Below are the code and all the weights of a small trained network. Each question names an input and a class and asks about switching units off, where a switched-off unit gives its printed mean instead of its output.

import numpy as np


def w(rows, s, z=0):
    codes = np.array(rows[::2]) - 128.0
    scale = np.full(codes.shape[1], s)
    scale[-1] = z or s
    return codes * scale


def norm(h):
    return h / np.sqrt((h * h).mean(-1, keepdims=True) + 1e-5)


def f(y):
    return np.maximum(y, 0)


def log_softmax(a):
    a = a - a.max(-1, keepdims=True)
    return a - np.log(np.exp(a).sum(-1, keepdims=True))


def net(x, mask):
    res = np.array(x, float).reshape(1, 5) / 4 @ E
    u = 0
    for l in range(4):
        y = f(norm(res) @ A[l][:, :-1].T + A[l][:, -1])
        res = res + np.where(mask[u : u + 3], y, B[l][:, -1]) @ B[l][:, :-1]
        u += 3
    return log_softmax(norm(res)[-1] @ U[:, :-1].T + U[:, -1])


A, B = {}, {}
E = w([
[76,149,102,118,178,80],'x0',
[43,125,132,145,2,124],'x1',
[119,193,70,166,138,123],'x2',
[145,212,143,210,123,176],'x3',
[135,108,232,126,191,120],'x4',
],0.0068)
A[0] = w([
[228,61,127,129,137,175,197],'0.n0',
[109,254,32,211,152,179,14],'0.n1',
[212,207,150,78,200,130,2],'0.n2',
],0.0049,0.00099)
B[0] = w([
[184,34,175,61,77,196,224],'0.n0',
[189,219,203,55,223,105,254],'0.n1',
[205,145,77,121,1,121,214],'0.n2',
],0.0065,0.0034)
A[1] = w([
[6,162,255,103,80,96,4],'1.n0',
[86,27,166,132,119,61,128],'1.n1',
[198,10,141,218,56,187,239],'1.n2',
],0.007,0.00026)
B[1] = w([
[56,38,29,162,108,253,250],'1.n0',
[164,217,185,128,246,96,229],'1.n1',
[251,219,202,118,123,86,254],'1.n2',
],0.0065,0.0046)
A[2] = w([
[83,23,204,67,157,147,125],'2.n0',
[151,1,160,58,87,213,250],'2.n1',
[163,99,125,134,83,82,35],'2.n2',
],0.0065,0.0014)
B[2] = w([
[117,247,116,143,209,32,211],'2.n0',
[143,200,78,83,116,255,254],'2.n1',
[136,31,92,116,130,93,146],'2.n2',
],0.0084,0.0048)
A[3] = w([
[82,38,95,37,12,130,112],'3.n0',
[150,125,195,32,232,142,227],'3.n1',
[168,254,84,80,185,103,252],'3.n2',
],0.0078,0.0025)
B[3] = w([
[128,108,156,112,51,110,147],'3.n0',
[98,166,106,181,169,177,214],'3.n1',
[58,105,7,134,140,147,248],'3.n2',
],0.014,0.013)
U = w([
[254,177,186,60,94,199,130],'0',
[109,87,193,61,61,67,86],'1',
[54,165,64,194,167,203,215],'2',
[148,39,112,44,98,93,43],'3',
[126,91,232,161,112,110,4],'4',
],0.0096,0.0033)

Each question gives the input, the list of numbers given to net, and the class t.
The units are the neurons (one row each of A and B). Each row of codes is followed by its name. A weight is (code - 128) times the scale printed after its matrix; where a second scale follows, it is the last column's (A, B and U).
mask holds one flag per neuron, layer by layer. A switched-off neuron (its flag False) gives its mean, the last column of its row in B, instead of its output. The means were averaged over made-up inputs and are rounded, as every weight is.
A unit's drop is (log p(t) with every unit on - log p(t) with that unit switched off) / (log p(t) with every unit on - log p(t) with every unit switched off).
The circuit of an input: a set's keep is (log p(t) with only the set's units on - log p(t) with every unit switched off) / (log p(t) with every unit on - log p(t) with every unit switched off). Starting from all 12 units, units are removed one at a time, each time the one whose removal leaves the highest keep (on an exact tie, the one counted first), for as long as the keep stays at least 0.8.
units of the circuit, in order: the units of the circuit, biggest drop first
k most important neurons: the k neurons with the biggest drops, biggest first
top k neurons in layer l: the k neurons of layer l with the biggest drops, biggest first
drop when u is switched off: that unit's drop, to one decimal
input [-7,8,-1,3,-1], class 0: top 2 neurons in layer 3 => 3.n2; 3.n1
input [-6,-7,-5,2,-5], class 0: units of the circuit, in order => 0.n0; 3.n2; 1.n2
input [-7,-1,-3,8,0], class 0: 2 most important neurons => 3.n2; 2.n0
input [5,7,-4,1,-8], class 3: units of the circuit, in order => 3.n1; 3.n0
input [-7,-1,-6,3,5], class 0: most important neuron => 1.n2
input [-5,4,-8,1,-2], class 0: 3 most important neurons => 1.n2; 3.n2; 0.n1
input [-3,-1,0,3,4], class 0: top 2 neurons in layer 0 => 0.n1; 0.n2
input [-8,3,-3,-1,1], class 0: 2 most important neurons => 1.n2; 3.n2
input [-5,7,4,-1,1], class 0: 2 most important neurons => 3.n2; 3.n1
input [-8,-5,-8,0,-7], class 0: drop when 3.n2 is switched off => 0.1
input [-7,4,-8,7,-3], class 0: drop when 3.n2 is switched off => 0.2
input [-6,4,-4,5,-8], class 0: drop when 3.n1 is switched off => 0.3
